Below are the code and all the weights of a small trained network. Each question names an input and a class and asks about switching units off, where a switched-off unit gives its printed mean instead of its output.

import numpy as np


def w(rows, s, z=0):
    codes = np.array(rows[::2]) - 128.0
    scale = np.full(codes.shape[1], s)
    scale[-1] = z or s
    return codes * scale


def norm(h):
    return h / np.sqrt((h * h).mean(-1, keepdims=True) + 1e-5)


def f(y):
    return y / 2 * (1 + np.tanh(0.7978845608 * (y + 0.044715 * y**3)))


def log_softmax(a):
    a = a - a.max(-1, keepdims=True)
    return a - np.log(np.exp(a).sum(-1, keepdims=True))


def net(x, mask):
    res = np.array(x, float).reshape(1, 7) / 4 @ E
    u = 0
    for l in range(3):
        y = f(norm(res) @ A[l][:, :-1].T + A[l][:, -1])
        res = res + np.where(mask[u : u + 8], y, B[l][:, -1]) @ B[l][:, :-1]
        u += 8
    return log_softmax(norm(res)[-1] @ U[:, :-1].T + U[:, -1])


A, B = {}, {}
E = w([
[252,217,93,62,152,123,146,86,149,219,61],'x0',
[164,19,83,124,93,152,116,166,149,198,114],'x1',
[152,133,138,251,174,127,119,178,60,189,74],'x2',
[137,136,163,225,117,228,138,86,231,152,132],'x3',
[84,194,158,130,36,110,86,190,161,196,136],'x4',
[227,130,182,95,198,125,14,171,115,124,245],'x5',
[129,127,127,129,128,126,128,122,125,128,128],'x6',
],0.0032)
A[0] = w([
[178,61,124,97,212,170,148,73,96,87,74,196],'L0N1',
[129,127,122,191,161,200,151,113,168,173,169,12],'L0N2',
[104,141,94,133,88,173,194,120,127,115,60,15],'L0N3',
[172,22,70,111,71,156,104,167,137,171,124,147],'L0N4',
[102,117,112,2,93,164,113,111,213,73,137,25],'L0N5',
[180,99,136,99,183,146,89,168,109,168,203,93],'L0N6',
[136,141,33,117,119,85,137,166,59,126,172,16],'L0N7',
[158,121,171,196,112,195,133,41,192,144,149,4],'L0N8',
],0.0055,0.0019)
B[0] = w([
[73,206,128,148,141,135,172,186,151,137,209,253],'L0N1',
[124,52,184,62,179,101,157,146,107,135,101,162],'L0N2',
[98,58,60,123,171,121,50,101,120,196,197,188],'L0N3',
[141,186,190,149,112,92,167,57,58,101,163,217],'L0N4',
[154,150,146,190,188,253,127,180,24,115,35,232],'L0N5',
[28,132,59,129,149,167,88,78,139,159,90,210],'L0N6',
[137,70,174,39,173,84,190,200,197,104,79,138],'L0N7',
[128,109,189,20,139,87,135,164,142,143,165,204],'L0N8',
],0.0064,0.0032)
A[1] = w([
[119,36,134,189,152,150,74,134,133,8,98,78],'L1N1',
[77,36,171,169,90,104,95,153,136,57,190,4],'L1N2',
[172,207,119,74,22,118,119,168,120,239,150,208],'L1N3',
[210,115,106,139,177,114,9,116,165,79,199,28],'L1N4',
[72,80,32,152,85,102,253,82,157,129,42,108],'L1N5',
[113,70,120,148,123,88,126,37,90,139,194,124],'L1N6',
[112,181,163,126,169,70,121,109,107,82,191,255],'L1N7',
[83,51,128,176,78,108,68,159,118,29,134,3],'L1N8',
],0.0044,0.0018)
B[1] = w([
[200,153,63,130,112,117,141,168,125,186,100,158],'L1N1',
[231,118,73,99,122,147,191,121,162,136,177,175],'L1N2',
[110,143,115,166,102,142,167,146,171,90,209,226],'L1N3',
[111,55,81,91,124,125,89,59,182,201,113,129],'L1N4',
[112,138,138,122,164,137,29,97,163,162,134,202],'L1N5',
[100,201,138,138,116,105,138,111,72,141,128,156],'L1N6',
[91,147,138,163,2,126,133,94,120,142,113,252],'L1N7',
[208,129,64,134,111,157,171,103,175,186,149,159],'L1N8',
],0.0068,0.003)
A[2] = w([
[160,133,164,232,161,46,89,181,104,168,96,15],'L2N1',
[103,110,92,36,131,38,152,155,77,91,78,119],'L2N2',
[146,91,114,94,147,144,1,57,115,135,159,134],'L2N3',
[116,105,209,180,120,182,143,163,120,185,162,249],'L2N4',
[123,108,153,133,165,163,136,223,138,140,37,231],'L2N5',
[133,70,216,150,157,184,164,60,220,111,97,110],'L2N6',
[154,160,194,161,57,126,89,24,81,82,123,174],'L2N7',
[202,216,119,95,183,122,143,93,190,160,115,4],'L2N8',
],0.0058,0.0022)
B[2] = w([
[182,180,141,92,245,222,99,105,65,58,35,139],'L2N1',
[132,51,242,65,102,115,55,163,198,207,154,140],'L2N2',
[3,97,44,169,172,117,52,119,128,179,76,172],'L2N3',
[73,160,97,80,104,118,139,172,110,47,119,254],'L2N4',
[142,204,102,57,164,174,52,175,147,69,182,166],'L2N5',
[167,72,203,45,146,20,42,166,101,217,88,163],'L2N6',
[105,187,158,90,147,25,122,69,40,192,104,192],'L2N7',
[221,82,49,215,32,136,222,158,169,102,130,157],'L2N8',
],0.0054,0.0043)
U = w([
[41,54,54,189,154,113,32,46,199,221,85,117],'0',
[192,28,255,11,122,22,125,218,202,140,120,43],'1',
[100,189,114,111,105,112,137,169,109,144,178,235],'2',
[220,102,69,206,56,144,216,132,188,100,170,113],'3',
[170,160,161,152,182,196,95,169,33,58,30,50],'4',
[57,186,177,188,84,104,172,149,148,65,199,55],'5',
[123,173,205,153,53,40,153,31,48,146,111,2],'6',
],0.007,0.0034)

Each question gives the input, the list of numbers given to net, and the class t.
The units are the neurons (one row each of A and B). Each row of codes is followed by its name. A weight is (code - 128) times the scale printed after its matrix; where a second scale follows, it is the last column's (A, B and U).
mask holds one flag per neuron, layer by layer. A switched-off neuron (its flag False) gives its mean, the last column of its row in B, instead of its output. The means were averaged over made-up inputs and are rounded, as every weight is.
A unit's drop is (log p(t) with every unit on - log p(t) with that unit switched off) / (log p(t) with every unit on - log p(t) with every unit switched off).
The circuit of an input: a set's keep is (log p(t) with only the set's units on - log p(t) with every unit switched off) / (log p(t) with every unit on - log p(t) with every unit switched off). Starting from the 12 units with the biggest drops (on a tie, the unit counted first), units are removed one at a time, each time the one whose removal leaves the highest keep (on an exact tie, the one counted first), for as long as the keep stays at least 0.8.
circuit, biggest first: the units of the circuit, biggest drop first
unit that matters most: the unit with the biggest drop
top k neurons: the k neurons with the biggest drops, biggest first
top k neurons in layer l: the k neurons of layer l with the biggest drops, biggest first
input [1,-8,4,1,3,0,3], class 6: circuit, biggest first -> (L2N7 L0N1)
input [8,-4,-4,7,-2,5,-5], class 3: unit that matters most -> L2N8
input [5,-4,6,7,1,7,2], class 0: top 4 neurons -> (L2N3 L1N4 L0N6 L0N5)
input [5,4,-4,-4,-8,5,-1], class 5: top 3 neurons in layer 0 -> (L0N1 L0N3 L0N4)
input [-6,8,-3,3,-5,-6,-4], class 6: top 2 neurons -> (L0N4 L1N6)
input [8,4,8,-4,1,1,0], class 3: circuit, biggest first -> (L2N8 L1N3)
input [-7,4,-7,0,3,-7,0], class 0: top 2 neurons -> (L1N5 L0N1)
input [0,1,3,8,4,8,-6], class 0: top 4 neurons in layer 0 -> (L0N6 L0N1 L0N5 L0N7)
input [-2,8,3,3,1,7,-2], class 6: top 2 neurons in layer 1 -> (L1N6 L1N5)
input [1,-2,7,-1,7,4,0], class 4: top 2 neurons -> (L2N1 L0N1)
input [-3,-1,-2,-8,0,-5,2], class 1: top 3 neurons -> (L0N7 L2N2 L0N6)
input [-8,5,8,8,-3,6,-1], class 1: circuit, biggest first -> (L0N2 L2N6)
input [-8,-5,7,6,0,2,0], class 3: top 3 neurons -> (L1N2 L1N1 L0N5)
input [-3,8,5,0,4,-2,1], class 6: top neuron in layer 2 -> (L2N7)
input [7,7,-4,-3,-5,6,2], class 3: top 3 neurons -> (L0N1 L0N3 L2N8)
input [-8,7,4,3,-8,-3,1], class 3: top 3 neurons -> (L1N2 L1N1 L1N8)
input [6,4,2,-4,-6,-3,1], class 3: top 2 neurons in layer 2 -> (L2N8 L2N7)
input [2,7,-6,8,2,-5,6], class 1: circuit, biggest first -> (L2N6 L0N8)
input [-7,-7,-3,-7,1,5,-3], class 1: top 2 neurons in layer 0 -> (L0N7 L0N4)
input [-6,-5,-5,-5,3,-2,-2], class 3: top 3 neurons in layer 1 -> (L1N8 L1N2 L1N1)
